Here is a tiny trained network, its code and every weight. The questions are about switching its units off for an input and a class, where a switched-off unit gives its printed mean instead of its output.

import numpy as np


def w(rows, s, z=0):
    codes = np.array(rows[::2]) - 128.0
    scale = np.full(codes.shape[1], s)
    scale[-1] = z or s
    return codes * scale


def f(y):
    return y / 2 * (1 + np.tanh(0.7978845608 * (y + 0.044715 * y**3)))


def log_softmax(a):
    a = a - a.max(-1, keepdims=True)
    return a - np.log(np.exp(a).sum(-1, keepdims=True))


def net(x, mask):
    res = np.array(x, float).reshape(1, 7) / 4 @ E
    y = f(res @ A[0][:, :-1].T + A[0][:, -1])
    res = res + np.where(mask, y, B[0][:, -1]) @ B[0][:, :-1]
    return log_softmax(res[-1] @ U[:, :-1].T + U[:, -1])


A, B = {}, {}
E = w([
[143,123,129,100,129],'x0',
[107,130,132,162,131],'x1',
[137,128,129,118,132],'x2',
[166,215,63,189,48],'x3',
[71,205,3,103,247],'x4',
[142,134,128,127,129],'x5',
[219,18,46,217,153],'x6',
],0.005)
A[0] = w([
[103,153,75,128,199,115],'neuron 0',
[124,80,126,51,129,72],'neuron 1',
[138,107,133,145,101,3],'neuron 2',
[88,130,52,102,153,34],'neuron 3',
[171,65,89,136,143,48],'neuron 4',
[107,184,177,115,148,38],'neuron 5',
[94,120,94,112,144,67],'neuron 6',
[178,118,101,107,139,125],'neuron 7',
[181,91,87,181,184,138],'neuron 8',
[98,174,62,121,138,169],'neuron 9',
[106,39,201,99,247,137],'neuron 10',
[103,151,88,146,194,91],'neuron 11',
[73,232,143,62,136,144],'neuron 12',
[192,190,55,142,68,126],'neuron 13',
[162,54,81,145,144,67],'neuron 14',
[119,162,83,122,173,62],'neuron 15',
[137,75,171,143,81,57],'neuron 16',
[100,172,169,108,124,49],'neuron 17',
[68,161,195,112,137,63],'neuron 18',
[93,141,64,95,166,109],'neuron 19',
[139,71,145,160,99,78],'neuron 20',
],0.011,0.0062)
B[0] = w([
[155,111,212,117,93,207],'neuron 0',
[173,164,126,134,217,128],'neuron 1',
[211,230,139,61,120,105],'neuron 2',
[226,212,177,63,64,149],'neuron 3',
[105,198,67,107,32,146],'neuron 4',
[159,186,53,49,16,130],'neuron 5',
[222,163,134,137,99,122],'neuron 6',
[76,158,97,89,112,140],'neuron 7',
[24,117,74,62,87,218],'neuron 8',
[143,82,181,141,132,225],'neuron 9',
[185,61,86,236,151,249],'neuron 10',
[156,114,181,66,91,177],'neuron 11',
[80,83,45,170,117,254],'neuron 12',
[175,76,111,203,195,216],'neuron 13',
[86,182,65,61,52,165],'neuron 14',
[216,188,189,50,60,154],'neuron 15',
[191,222,255,64,99,153],'neuron 16',
[114,182,75,99,20,133],'neuron 17',
[174,176,50,47,110,157],'neuron 18',
[156,147,210,148,88,188],'neuron 19',
[119,178,153,54,134,146],'neuron 20',
],0.0079,0.0053)
U = w([
[96,80,139,115,162,254],'0',
[212,155,254,52,98,42],'1',
[87,92,125,100,194,246],'2',
[47,131,18,16,118,10],'3',
[197,83,76,187,219,95],'4',
[64,110,145,98,218,213],'5',
],0.0082,0.0068)

Each question gives the input, the list of numbers given to net, and the class t.
The units are the neurons (one row each of A and B). Each row of codes is followed by its name. A weight is (code - 128) times the scale printed after its matrix; where a second scale follows, it is the last column's (A, B and U).
mask holds one flag per neuron, in row order. A switched-off neuron (its flag False) gives its mean, the last column of its row in B, instead of its output. The means were averaged over made-up inputs and are rounded, as every weight is.
A unit's drop is (log p(t) with every unit on - log p(t) with that unit switched off) / (log p(t) with every unit on - log p(t) with every unit switched off).
The circuit of an input: a set's keep is (log p(t) with only the set's units on - log p(t) with every unit switched off) / (log p(t) with every unit on - log p(t) with every unit switched off). Starting from the 12 units with the biggest drops (on a tie, the unit counted first), units are removed one at a time, each time the one whose removal leaves the highest keep (on an exact tie, the one counted first), for as long as the keep stays at least 0.8.
circuit, biggest first: the units of the circuit, biggest drop first
top k neurons: the k neurons with the biggest drops, biggest first
drop of u: that unit's drop, to one decimal
input [0,6,-5,-8,6,1,-5], class 4: circuit, biggest first : [neuron 10]
input [-3,4,1,8,-3,-5,-2], class 4: circuit, biggest first : [neuron 13; neuron 8]
input [-1,3,-1,-7,-6,-2,-6], class 4: top 2 neurons : [neuron 10; neuron 8]
input [-7,-5,-4,1,0,2,5], class 3: circuit, biggest first : [neuron 8; neuron 10; neuron 14]
input [-3,-6,7,7,-1,-6,-8], class 3: circuit, biggest first : [neuron 12; neuron 17]
input [0,-5,-7,-8,6,-6,-5], class 4: top 3 neurons : [neuron 10; neuron 12; neuron 8]
input [0,8,0,-5,-8,0,2], class 1: top 3 neurons : [neuron 16; neuron 12; neuron 20]
input [1,6,4,1,-6,1,5], class 1: top 2 neurons : [neuron 16; neuron 12]
input [-4,5,0,-5,3,5,-8], class 3: circuit, biggest first : [neuron 18; neuron 5]
input [3,-5,0,7,4,6,7], class 3: top 2 neurons : [neuron 8; neuron 14]
input [8,8,-4,2,-5,6,-8], class 3: drop of neuron 17 : 0.1
input [7,-3,4,1,-6,0,8], class 3: drop of neuron 16 : 0.0
input [-8,-8,2,5,-8,2,7], class 1: drop of neuron 16 : 1.3
input [3,4,1,5,4,1,8], class 3: circuit, biggest first : [neuron 8]
